Here is a tiny trained network, its code and every weight. The questions are about switching its units off for an input and a target symbol, where a switched-off unit gives its printed mean instead of its output.

import numpy as np


def w(rows, s, z=0):
    codes = np.array(rows[::2]) - 128.0
    scale = np.full(codes.shape[1], s)
    scale[-1] = z or s
    return codes * scale


def f(y):
    return np.maximum(y, 0)


def softmax(a):
    e = np.exp(a - a.max(-1, keepdims=True))
    return e / e.sum(-1, keepdims=True)


def log_softmax(a):
    a = a - a.max(-1, keepdims=True)
    return a - np.log(np.exp(a).sum(-1, keepdims=True))


def net(x, mask):
    ids = ['αβγζξσφψω'.index(c) for c in x.split()]
    T = len(ids)
    res = E[ids] + P[:T]
    r = res
    for j in range(2):
        rows = slice(3 * j, 3 * j + 3)
        q, k, v = (r @ M[0][rows].T for M in (Q, K, V))
        z = softmax(np.where(np.tri(T) > 0, q @ k.T / 3**0.5, -1e9)) @ v
        o = O[0][rows]
        res = res + np.where(mask[j], z, o[:, -1]) @ o[:, :-1]
    y = f(res @ A[0][:, :-1].T + A[0][:, -1])
    res = res + np.where(mask[2:18], y, B[0][:, -1]) @ B[0][:, :-1]
    return log_softmax(res[-1] @ U[:, :-1].T + U[:, -1])


Q, K, V, O, A, B = {}, {}, {}, {}, {}, {}
E = w([
[164,153,76,122],'α',
[121,205,106,236],'β',
[183,208,168,119],'γ',
[135,97,146,16],'ζ',
[128,84,252,140],'ξ',
[212,185,241,201],'σ',
[137,193,107,194],'φ',
[148,171,35,133],'ψ',
[100,151,69,31],'ω',
],0.015)
P = w([
[250,136,101,125],'0',
[123,77,159,176],'1',
[56,159,158,50],'2',
[119,93,46,103],'3',
[121,64,163,175],'4',
[116,198,198,93],'5',
[148,126,75,162],'6',
[120,67,159,174],'7',
[138,158,225,45],'8',
[148,135,118,201],'9',
[124,72,145,156],'10',
],0.013)
Q[0] = w([
[37,27,149,77],'head 0',
[176,147,118,78],'head 0',
[158,29,249,188],'head 0',
[188,225,1,244],'head 1',
[218,192,101,213],'head 1',
[230,138,111,201],'head 1',
],0.0074)
K[0] = w([
[146,102,112,149],'head 0',
[80,184,187,115],'head 0',
[198,135,131,98],'head 0',
[241,175,181,168],'head 1',
[206,245,113,101],'head 1',
[211,83,153,66],'head 1',
],0.011)
V[0] = w([
[160,128,139,255],'head 0',
[71,56,73,119],'head 0',
[71,55,128,212],'head 0',
[130,89,214,87],'head 1',
[206,139,186,88],'head 1',
[104,171,145,139],'head 1',
],0.0095)
O[0] = w([
[84,123,161,225,187],'head 0',
[170,176,129,137,10],'head 0',
[192,176,171,254,66],'head 0',
[180,99,162,122,173],'head 1',
[26,65,121,116,234],'head 1',
[69,138,155,157,132],'head 1',
],0.0088,0.012)
A[0] = w([
[70,174,114,142,143],'neuron 0',
[141,126,84,150,156],'neuron 1',
[107,182,84,104,183],'neuron 2',
[106,101,108,133,2],'neuron 3',
[124,142,153,119,140],'neuron 4',
[114,185,130,123,212],'neuron 5',
[143,138,177,111,100],'neuron 6',
[150,87,96,107,151],'neuron 7',
[148,125,125,50,197],'neuron 8',
[165,69,145,107,114],'neuron 9',
[154,76,157,158,230],'neuron 10',
[7,131,132,113,132],'neuron 11',
[100,131,156,68,119],'neuron 12',
[129,135,127,169,143],'neuron 13',
[110,109,174,173,166],'neuron 14',
[129,106,126,81,119],'neuron 15',
],0.015,0.004)
B[0] = w([
[191,158,92,86,149],'neuron 0',
[187,139,32,193,133],'neuron 1',
[168,180,189,202,140],'neuron 2',
[58,134,149,170,147],'neuron 3',
[134,126,127,53,142],'neuron 4',
[74,90,179,221,134],'neuron 5',
[254,200,126,157,148],'neuron 6',
[165,155,97,26,148],'neuron 7',
[55,81,133,160,162],'neuron 8',
[115,127,132,187,170],'neuron 9',
[139,116,124,82,200],'neuron 10',
[160,180,138,129,251],'neuron 11',
[147,209,127,154,179],'neuron 12',
[181,70,141,149,140],'neuron 13',
[156,120,53,110,215],'neuron 14',
[139,162,147,152,158],'neuron 15',
],0.0066,0.022)
U = w([
[186,113,93,93,146],'α',
[207,129,128,198,3],'β',
[48,213,233,188,62],'γ',
[151,94,135,28,92],'ζ',
[232,42,119,113,202],'ξ',
[1,55,177,192,188],'σ',
[181,127,129,191,114],'φ',
[213,132,90,121,98],'ψ',
[232,208,166,73,164],'ω',
],0.0088,0.0031)

Each question gives the input, a string of symbols that net reads in full, and the target symbol t.
The units are the heads (3 rows each of Q, K, V and O) and the neurons (one row each of A and B). Each row of codes is followed by its name. A weight is (code - 128) times the scale printed after its matrix; where a second scale follows, it is the last column's (O, A, B and U).
mask holds one flag per unit, heads first, then neurons. A switched-off unit (its flag False) gives its mean, the last column of its rows in O or B, instead of its output. The means were averaged over made-up inputs and are rounded, as every weight is.
A unit's drop is (log p(t) with every unit on - log p(t) with that unit switched off) / (log p(t) with every unit on - log p(t) with every unit switched off).
The circuit of an input: a set's keep is (log p(t) with only the set's units on - log p(t) with every unit switched off) / (log p(t) with every unit on - log p(t) with every unit switched off). Starting from the 12 units with the biggest drops (on a tie, the unit counted first), units are removed one at a time, each time the one whose removal leaves the highest keep (on an exact tie, the one counted first), for as long as the keep stays at least 0.8.
units of the circuit, in order: the units of the circuit, biggest drop first
unit that matters most: the unit with the biggest drop
top k neurons: the k neurons with the biggest drops, biggest first
which heads matter: for each layer, one digit per head in row order, 1 if its drop is at least 0.15 and else 0, layers parted by /
drop of u: that unit's drop, to one decimal
input ω β ζ, target γ: top 2 neurons -> (neuron 14; neuron 8)
input ξ ζ α ω, target ω: unit that matters most -> neuron 2
input ζ ξ σ σ ξ, target ζ: which heads matter -> 11
input ξ σ ψ, target γ: units of the circuit, in order -> (neuron 14; neuron 2)
input ξ ξ ω ξ σ, target ξ: which heads matter -> 00
input α ζ ξ ζ ζ ζ ξ σ ψ, target γ: which heads matter -> 00
input ξ α α σ ξ, target ξ: which heads matter -> 11
input β γ ω ω, target ω: top 3 neurons -> (neuron 2; neuron 7; neuron 12)
input ψ σ ξ ζ γ ξ, target ω: units of the circuit, in order -> (neuron 6; head 1)
input γ ξ α, target γ: top 3 neurons -> (neuron 14; neuron 10; neuron 5)
input σ ξ ω ζ σ α, target γ: top 2 neurons -> (neuron 8; neuron 14)
input σ φ σ, target ω: top 3 neurons -> (neuron 0; neuron 11; neuron 8)
input ξ φ ζ, target γ: top 2 neurons -> (neuron 8; neuron 14)
input σ σ ξ γ σ ζ σ α, target σ: unit that matters most -> neuron 3
input ζ σ φ α ξ φ ψ α γ, target γ: top 3 neurons -> (neuron 8; neuron 5; neuron 14)
input σ σ σ ζ ξ ξ ξ α, target σ: drop of neuron 7 -> -0.1
input φ ξ ξ, target ω: drop of neuron 6 -> 0.2
input φ ψ α φ ξ ξ ξ ζ ζ, target ω: drop of neuron 12 -> 0.3
